Each row is followed by its class number.
[ 231  -33  131   -1 -252  -22   31  126   14  -80   83   33  173 -254
  214 -162   -3 -260 -367  190  260 -205   25  273   60  181 -517 -408
 -261 -181 -158  195  -64 -181 -191]  3
[ -18   93   37   -1 -162 -107  -11  339   24  -42   51  -54   96 -176
  174  -34   25 -290 -433  191  346 -229  104  189   27  231 -390 -294
 -294 -451 -478  284 -221 -313 -390]  1
[ 279  223  285 -225  181 -275  244  110  -96  -56 -183  -80 -323  322
  -48 -214  -97 -160  111 -163  -37  111  -94   30  197   83   92  196
   72  174   15 -177  464   63  371]  7
[-713  -18    4  -32  110  226 -446   45  -43 -288  204   44 -209  237
  185   28  124   83 -188  -73  295 -149  147 -445 -370  199  143  -33
   65 -567 -651  373 -108  -82 -183]  0
[-509  115   27 -329  159   78 -297  145  -69   33  275    9 -445  352
  372  152  174  -32   -4  -47  175 -182   28 -120 -210  232   33  105
   66 -287 -353  246 -267 -172  -44]  0
[ -23  102   72   14 -163 -120  -23  278   46  -73   73  -28   94 -168
  191  -30   40 -279 -406  201  335 -269   87  117   -4  196 -333 -290
 -317 -409 -492  268 -217 -294 -422]  7
[-698  -38   -2   -4  124  195 -461   60  -36 -260  181    1 -182  229
  200  -23  115   74 -218  -83  318 -228  120 -420 -279  141  103   -4
   34 -562 -638  425 -169 -101 -196]  5
[ 334  211  335 -309  273 -347  151  140 -151  -49 -242   48 -356  378
  -57 -223 -256 -140  196 -316  -50  109 -155   86  112 -105  270  113
   75  282  128 -123  386  114  477]  3
[ 289  202  301 -215  227 -342  278  102 -117  -59 -233 -126 -334  328
 -102 -204 -105 -171  164 -161  -61  135 -128  -14  221   47  201  192
   75  254   68 -240  457   61  364]  3
[ 326  223  368 -350  260 -325  190  170 -180  -40 -217   62 -301  381
  -59 -261 -268 -167  225 -301   -9  166 -127   51   85  -96  248  150
   83  233  125 -140  392  135  504]  4
[ 191   30  166  -33 -297  -49   14  148   24 -110   76   50  177 -216
  266 -149   11 -282 -374  224  348 -236   41  215   29  236 -468 -389
 -268 -225 -206  232  -12 -194 -212]  7
[ 333  233  341 -285  210 -327  285  114 -126   -9 -176  -90 -337  360
 -103 -210  -96 -181  174 -128  -74  175  -99   30  218   64  135  211
   88  219   87 -221  486   63  411]  0
[-463  112   61 -365  221  113 -260  144  -77  -29  285  -13 -406  396
  373   89  141  -54    8  -59  226 -157   12 -143 -209  184   48   90
  100 -248 -360  236 -297 -188   30]  3
[-477  123   46 -403  269  137 -280  146  -74  -30  295   -2 -432  398
  368   91  116  -44  -33  -54  228 -141   21 -129 -172  224  -16   67
   94 -316 -399  265 -298 -196   21]  2
[ 154  -29  116  -18 -258  -12   42  155   24  -74   87   -1  158 -273
  188 -139    0 -263 -352  170  282 -203   23  228   34  181 -482 -354
 -257 -292 -211  184  -26 -206 -209]  3
[-351   75  -94 -259  289   72 -126   74 -122   43  213 -211 -433  316
  173  129   64  117  152 -219  -81 -199 -117   30  -97   38   83  195
   50  -40 -107  141 -193  -70  121]  0
[ 206   -8  141   29 -265  -82   -2  128   39  -99   26   85  172 -253
  258 -162   14 -265 -385  205  294 -210   63  219    9  199 -423 -439
 -285 -222 -205  180  -34 -180 -229]  3
[-484   82   52 -358  189  151 -185   93  -24   -4  345  -67 -440  376
  393  142  203 -104   25  -12  196 -135  -17 -160 -165  241   -9  117
   84 -294 -362  167 -240 -218  -16]  3
[-146 -316   -5 -129  303  471  379  -87  345  130 -111  -71  -45 -251
 -220   56  171   82  -23  251  202   20  -33  -31   60  178 -246    5
 -313 -722 -899  -82 -257 -438 -197]  5
[ 285  249  382 -350  222 -395  146  159 -102  -22 -286   84 -310  372
  -12 -226 -205 -199  196 -258   -5  140 -105   73  105  -28  217  146
   77  211  107 -100  391  100  488]  7
[-104 -300   56 -157  238  436  376  -93  306  117 -115  -44  -47 -232
 -191   41  225   44   27  308  229   21  -28 -112   71  206 -180   20
 -297 -697 -871  -85 -194 -426 -213]  3
[-460  104    9 -318  175   87 -221  148  -97   -7  276  -83 -394  343
  345  148  129  -70   30  -50  194 -115    8 -141 -218  227   51   98
   98 -236 -343  166 -249 -166   16]  1
[-152 -323   25 -181  342  379  383 -120  204   22  -23  -26  -69 -303
 -337  -16   88   71  -25  146  169   -6 -146    7   65   88  -52  -11
 -318 -641 -791  -83 -162 -369 -258]  2
[ 312  230  331 -287  186 -357  307   96  -87  -33 -245  -80 -329  318
  -98 -219 -104 -180  175 -154  -66  173 -137   48  228   61  146  197
   82  213   75 -261  470   47  397]  2
[-780  -48   15   25  186  212 -456  -10   23 -310  166    0 -192  242
  193   -3  141  116 -192  -41  320 -199   90 -512 -359  161  125  -36
   47 -540 -679  366 -147  -97 -184]  7
[-362   45  -70 -234  229   73 -139   38  -88   20  225 -264 -426  285
  202  169   97   81  152 -163   -4 -185  -95  -70 -113  131   76  171
   54 -111 -216  120 -174 -104   85]  7
[-544  124   47 -362  213  112 -227  127  -51  -54  267  -31 -423  366
  366  120  137  -65   43  -78  211 -136    4 -183 -211  203   56  121
   98 -365 -398  189 -222 -188  -14]  1
[-277  112  -61 -304  242   37 -185  105  -84   58  209 -137 -382  364
  299  121   91   73  107 -107   39 -176  -52    4 -120  152   12  109
   47  -90 -204  229 -255 -116   93]  2
[-638  -17   -2  102  169   46 -383  -80   33 -301  262  -93 -218  181
   67  102  131   46 -161  -28  215 -232   20 -444 -389  118  278    1
   -1 -405 -556  216  -20 -146 -216]  5
[-463  121   50 -327  245   60 -255  122 -110   -7  275  -48 -439  372
  333  118  148  -27   47  -75  166 -154   -3 -186 -174  203   97  107
   87 -237 -350  195 -247 -156   17]  4
[  31   84   59  -39 -188 -136   30  369  -59  -29   26  -84  100 -216
  117  -51  -22 -299 -398  141  335 -174   77  217   66  206 -385 -318
 -311 -398 -477  274 -232 -290 -334]  6
[-615  -21   -3   15  164   89 -393  -24  -34 -270  279  -34 -190  181
  107   97  110   21 -177  -27  232 -148   34 -424 -378  161  217  -39
   60 -372 -555  271  -78 -109 -148]  2
[-145 -289   60 -131  253  421  369 -105  377  155 -164  -52  -69 -228
 -232   61  214   69   12  317  222   17    0  -66   80  213 -220   18
 -319 -760 -852  -79 -205 -450 -230]  5
[-641  -25  -38  107  211    9 -406   17   -2 -295  261  -52 -179  197
   31   79  111   63 -162  -20  186 -136   65 -418 -364  210  223  -34
  -14 -461 -571  293  -46 -151 -220]  2
[-116 -346   29 -171  315  397  397 -154  196   28   40  -62 -129 -317
 -346   38   72   36  -13  131  115   18 -154   35   63  123  -71    4
 -296 -661 -768 -107  -98 -361 -231]  6
[-484  168   46 -369  195   82 -232  177  -53  -17  273   -6 -411  359
  409  131  169  -84  -12  -11  225 -151   36 -147 -196  274    4   92
   89 -362 -436  233 -241 -224  -26]  1
[ 366  196  313 -202  219 -339  297  103 -124  -31 -161 -152 -378  336
 -179 -186 -150 -163  195 -169 -113  165 -116   44  278   76  166  231
   85  212  138 -285  525   54  377]  6
[-649   22   47  -29  169   62 -357   15   46 -271  267  -44 -175  189
  118   67  109  -17 -168  -35  253 -194   58 -415 -345  167  162   22
    0 -575 -606  308  -13 -182 -195]  5
[ -65 -330   21 -117  309  449  328 -107  281  101  -89 -121  -97 -193
 -280   61  157   86  -21  271  232   39  -20  -36   89  215 -209  -18
 -297 -653 -844  -74 -250 -430 -182]  4
[-550  118   86 -383  241  114 -316  136  -78   17  293   36 -480  407
  384  109  177  -77  -26  -19  206 -143   36 -194 -178  233   33  100
  111 -315 -401  238 -315 -188  -21]  5
[-715  -49   16  -28  141  205 -431   26  -18 -262  159    6 -180  204
  189   16   94   59 -175 -106  314 -175  117 -447 -312  171  130  -12
   38 -547 -615  388  -99  -58 -149]  7
[ -13  114   92  -73 -197 -106   15  326  -43  -50   31  -27   41 -187
  163  -53   14 -298 -401  167  344 -199   73  167   37  189 -341 -293
 -278 -416 -486  278 -203 -304 -329]  5
[  -2  104   95  -43 -151 -112   22  309    8  -37   63  -56    4 -166
  172  -28   25 -308 -388  158  352 -262   60  202   34  178 -354 -275
 -288 -459 -501  288 -201 -329 -348]  1
[ 304  240  357 -375  249 -332  157  160 -119   -7 -244  134 -219  338
    1 -274 -241 -164  185 -282   -7  139  -95   57   58  -86  218  173
   93  222  107 -110  392  162  501]  7
[ 293  258  408 -387  270 -383  122  130  -97  -16 -303  166 -322  387
   35 -247 -215 -192  205 -265  -47  144 -110   64   99  -62  221  104
   93  213  109 -122  353  131  491]  6
[ 378  204  349 -283  213 -354  131  128 -145  -37 -237   85 -301  368
  -49 -250 -259 -144  190 -278  -71  122 -121   85  123 -103  231  115
   97  315  217 -141  385  154  443]  3
[ -63 -322  -23  -92  232  445  333  -67  287  130 -111  -73  -32 -280
 -203   79  155   84  -16  282  244    1    5  -63   72  239 -221  -18
 -342 -699 -883  -50 -204 -402 -241]  7
[ 271  266  291 -258  201 -334  277  115 -128  -37 -194  -71 -365  327
  -30 -168  -93 -158  167 -169 -132  154 -117   16  212   84  150  186
   81  189   19 -232  473   58  370]  1
[ 323  195  313 -192  189 -363  297  106 -141  -36 -160 -126 -359  346
 -132 -196 -122 -158  201 -163 -119  184 -121   21  252   99  181  207
   79  250  119 -281  500   80  354]  6
[ 269  -24  118   21 -249  -34  -17   97   32  -99  122   -2  176 -243
  242 -131  -25 -251 -401  212  306 -229   33  263   41  219 -535 -436
 -260 -170 -170  206  -29 -184 -174]  7
[-434   71  -24 -295  172  124 -263  177 -144  -20  326  -53 -400  374
  346  117  110  -31   22  -66  205 -121   18 -154 -207  241   61   92
  110 -194 -299  215 -252 -138  -15]  3
[-799  -60   22  -12  160  197 -427   23  -31 -288  173   12 -203  203
  174   11  147   37 -149 -109  299 -201   95 -503 -347  129  214   18
   28 -556 -640  348 -134  -87 -197]  3
[-460   83  -20 -256  228   88 -231  102 -101  -67  306 -117 -448  350
  287  164  110   -7   24  -80  129 -170  -51 -144 -172  188   91   76
   77 -181 -328  171 -265 -181  -15]  2
[ -26   89   68  -33 -134  -97   39  301   40  -98   51  -48   54 -190
  169  -36   11 -296 -393  162  363 -209   68  161   39  215 -380 -321
 -304 -469 -520  232 -207 -347 -364]  2
[-650   50   27  -28  208   84 -408    2   30 -278  211   13 -193  224
  160   51  141   26 -198  -27  244 -188   94 -384 -372  170  162  -18
   24 -543 -646  362  -77 -153 -160]  1
[ 200  -47  117    2 -288  -37   24  119    7  -65   79   -2  182 -274
  229 -120  -22 -279 -339  198  268 -201   15  235   11  174 -461 -400
 -275 -224 -156  156  -35 -163 -206]  1
[   1   85  135  -98 -103 -100   13  317  -21  -37   74  -51   -8 -166
  135  -42    2 -295 -382  175  330 -221   66  167   56  199 -361 -277
 -239 -437 -461  297 -221 -331 -305]  3
[-545  -33  -61  119  156   89 -415  -27  -19 -270  305 -103 -145  180
   28   96   73   92 -157  -41  183 -168   79 -359 -347  200  149   -7
   69 -373 -426  302    2  -83 -154]  6
[-328  186  -90 -289  241   46 -215  143  -61   29  171 -129 -339  366
  299  119   86  104   60 -119   80 -224   -4    6 -180  139   42  138
   65 -158 -233  277 -220 -119   69]  1
[ 291  203  328 -284  215 -346  189  153 -126  -38 -229   24 -271  367
  -50 -229 -217 -157  230 -271  -34  131 -125   45  103  -55  235  170
   69  255  114 -149  365  129  426]  7
[ 210  -15  139  -35 -241  -68    1  171   26  -56   69   55  146 -240
  263 -137   16 -302 -393  206  304 -221   17  274   60  199 -517 -427
 -280 -235 -228  214  -81 -219 -195]  0
[ 330  265  380 -339  280 -373  140  171  -97  -17 -253  125 -269  399
    9 -271 -217 -167  172 -235   -1  135  -87   70  105  -44  178  127
   86  246  112 -102  374  114  494]  7
[-710  -56   -5  -53  172  221 -427  -11  -44 -289  164  -15 -180  189
  217   33   79   60 -148 -152  290 -191   66 -450 -332  121  152  -34
   57 -488 -638  348 -147  -44 -114]  6
[  18 -309  -28  -14  183  416  394  -56  260  133  -71 -115  -47 -231
 -288   78  177   90   -3  314  190   42   13    4   81  256 -213   -9
 -327 -596 -755  -88 -123 -396 -222]  0
[  -8   90  107  -58 -108  -86    5  312    3  -16   52  -29   24 -168
  143  -40    9 -302 -383  178  359 -210   81  147   69  167 -365 -278
 -271 -438 -490  235 -247 -311 -349]  6
[-163 -337   65 -196  323  393  368 -125  160   28  -10   16 -133 -311
 -309    8   95   36  -38  164  176   35 -130   -8   81  112  -18  -61
 -308 -647 -805  -80 -166 -384 -237]  5
[ 250  -20  170  -78 -288  -23   -8  156  -21  -53   70   77  123 -232
  284 -147  -27 -316 -399  209  342 -170   54  261   79  221 -525 -439
 -236 -237 -228  243  -85 -193 -162]  5
